Below are the code and all the weights of a small trained network. Each question names an input and a class and asks about switching units off, where a switched-off unit gives its printed mean instead of its output.

import numpy as np


def w(rows, s, z=0):
    codes = np.array(rows[::2]) - 128.0
    scale = np.full(codes.shape[1], s)
    scale[-1] = z or s
    return codes * scale


def f(y):
    return y / 2 * (1 + np.tanh(0.7978845608 * (y + 0.044715 * y**3)))


def log_softmax(a):
    a = a - a.max(-1, keepdims=True)
    return a - np.log(np.exp(a).sum(-1, keepdims=True))


def net(x, mask):
    res = np.array(x, float).reshape(1, 5) / 4 @ E
    y = f(res @ A[0][:, :-1].T + A[0][:, -1])
    res = res + np.where(mask, y, B[0][:, -1]) @ B[0][:, :-1]
    return log_softmax(res[-1] @ U[:, :-1].T + U[:, -1])


A, B = {}, {}
E = w([
[112,50,122,64,116,160,197,139],'x0',
[255,129,203,149,156,108,148,34],'x1',
[198,173,85,100,30,127,173,118],'x2',
[117,95,127,188,116,59,223,193],'x3',
[57,93,84,161,67,187,160,30],'x4',
],0.0097)
A[0] = w([
[87,152,109,201,86,132,137,157,195],'N1',
[38,103,57,133,96,145,100,153,193],'N2',
[205,210,114,153,111,82,138,100,105],'N3',
[116,127,180,195,241,75,112,129,181],'N4',
[79,90,145,105,119,54,190,167,252],'N5',
[121,102,110,100,179,192,2,119,195],'N6',
[200,164,114,103,69,124,123,46,232],'N7',
[105,95,98,138,77,203,106,103,253],'N8',
[172,62,153,144,112,90,221,234,166],'N9',
[139,215,163,151,135,186,62,90,226],'N10',
[114,60,93,121,142,202,197,76,180],'N11',
[184,113,192,134,99,28,180,161,217],'N12',
[65,92,77,158,78,121,138,160,177],'N13',
[154,115,144,130,86,190,184,72,164],'N14',
[123,166,120,72,168,198,35,134,150],'N15',
[87,164,188,118,208,151,75,116,169],'N16',
[165,139,136,84,165,106,131,163,159],'N17',
[141,171,117,79,181,148,45,108,216],'N18',
],0.0091,0.0036)
B[0] = w([
[40,140,123,109,112,107,44,122,199],'N1',
[32,207,110,82,147,112,81,202,255],'N2',
[155,145,151,250,32,100,54,138,202],'N3',
[221,98,154,109,254,94,20,112,215],'N4',
[72,121,28,167,183,57,123,73,222],'N5',
[147,91,182,76,155,187,180,206,239],'N6',
[203,207,193,187,28,129,153,19,248],'N7',
[97,206,102,53,104,147,177,131,229],'N8',
[86,57,70,200,126,92,194,121,248],'N9',
[145,99,230,127,103,175,124,163,225],'N10',
[146,166,93,83,202,146,186,107,223],'N11',
[131,66,85,230,112,79,114,90,235],'N12',
[91,171,41,124,140,88,100,203,226],'N13',
[201,189,151,128,140,134,207,61,212],'N14',
[116,55,196,67,59,164,174,210,232],'N15',
[127,86,186,131,208,176,124,176,207],'N16',
[137,79,100,177,116,161,134,114,184],'N17',
[127,50,193,108,71,213,94,153,228],'N18',
],0.0073,0.0096)
U = w([
[23,214,63,99,142,95,77,178,254],'0',
[139,84,178,122,255,110,55,152,71],'1',
[109,74,173,66,98,197,141,183,12],'2',
[111,18,26,194,167,22,178,115,152],'3',
[145,230,118,84,126,140,213,94,190],'4',
[154,188,170,205,66,99,64,103,77],'5',
],0.0084,0.00091)

Each question gives the input, the list of numbers given to net, and the class t.
The units are the neurons (one row each of A and B). Each row of codes is followed by its name. A weight is (code - 128) times the scale printed after its matrix; where a second scale follows, it is the last column's (A, B and U).
mask holds one flag per neuron, in row order. A switched-off neuron (its flag False) gives its mean, the last column of its row in B, instead of its output. The means were averaged over made-up inputs and are rounded, as every weight is.
A unit's drop is (log p(t) with every unit on - log p(t) with that unit switched off) / (log p(t) with every unit on - log p(t) with every unit switched off).
The circuit of an input: a set's keep is (log p(t) with only the set's units on - log p(t) with every unit switched off) / (log p(t) with every unit on - log p(t) with every unit switched off). Starting from the 12 units with the biggest drops (on a tie, the unit counted first), units are removed one at a time, each time the one whose removal leaves the highest keep (on an exact tie, the one counted first), for as long as the keep stays at least 0.8.
circuit, biggest first: the units of the circuit, biggest drop first
top k neurons: the k neurons with the biggest drops, biggest first
drop of u: that unit's drop, to one decimal
input [-1,2,-2,-7,-7], class 2: top 2 neurons -> (N15 N18)
input [-8,-6,-7,-2,-1], class 1: circuit, biggest first -> (N4)
input [-4,0,-1,1,1], class 1: circuit, biggest first -> (N7 N8 N9)
input [7,-4,5,2,1], class 0: circuit, biggest first -> (N2 N13)
input [-4,-4,5,-5,6], class 4: circuit, biggest first -> (N7 N8)
input [8,-1,6,1,0], class 3: top 2 neurons -> (N9 N5)
input [-3,3,0,-6,5], class 2: top 2 neurons -> (N10 N18)
input [8,4,8,-2,-4], class 5: top 3 neurons -> (N7 N3 N12)
input [2,-4,-8,-4,0], class 2: top 2 neurons -> (N15 N6)
input [-1,7,0,-3,-3], class 5: top 2 neurons -> (N7 N3)
input [8,-6,-4,5,3], class 0: drop of N2 -> 0.3
input [-6,-4,7,-7,1], class 2: drop of N6 -> 0.1
input [-1,0,2,2,3], class 4: drop of N7 -> -0.1
input [3,-4,-7,6,4], class 0: circuit, biggest first -> (N2)
input [8,1,-5,3,7], class 0: drop of N13 -> 0.2
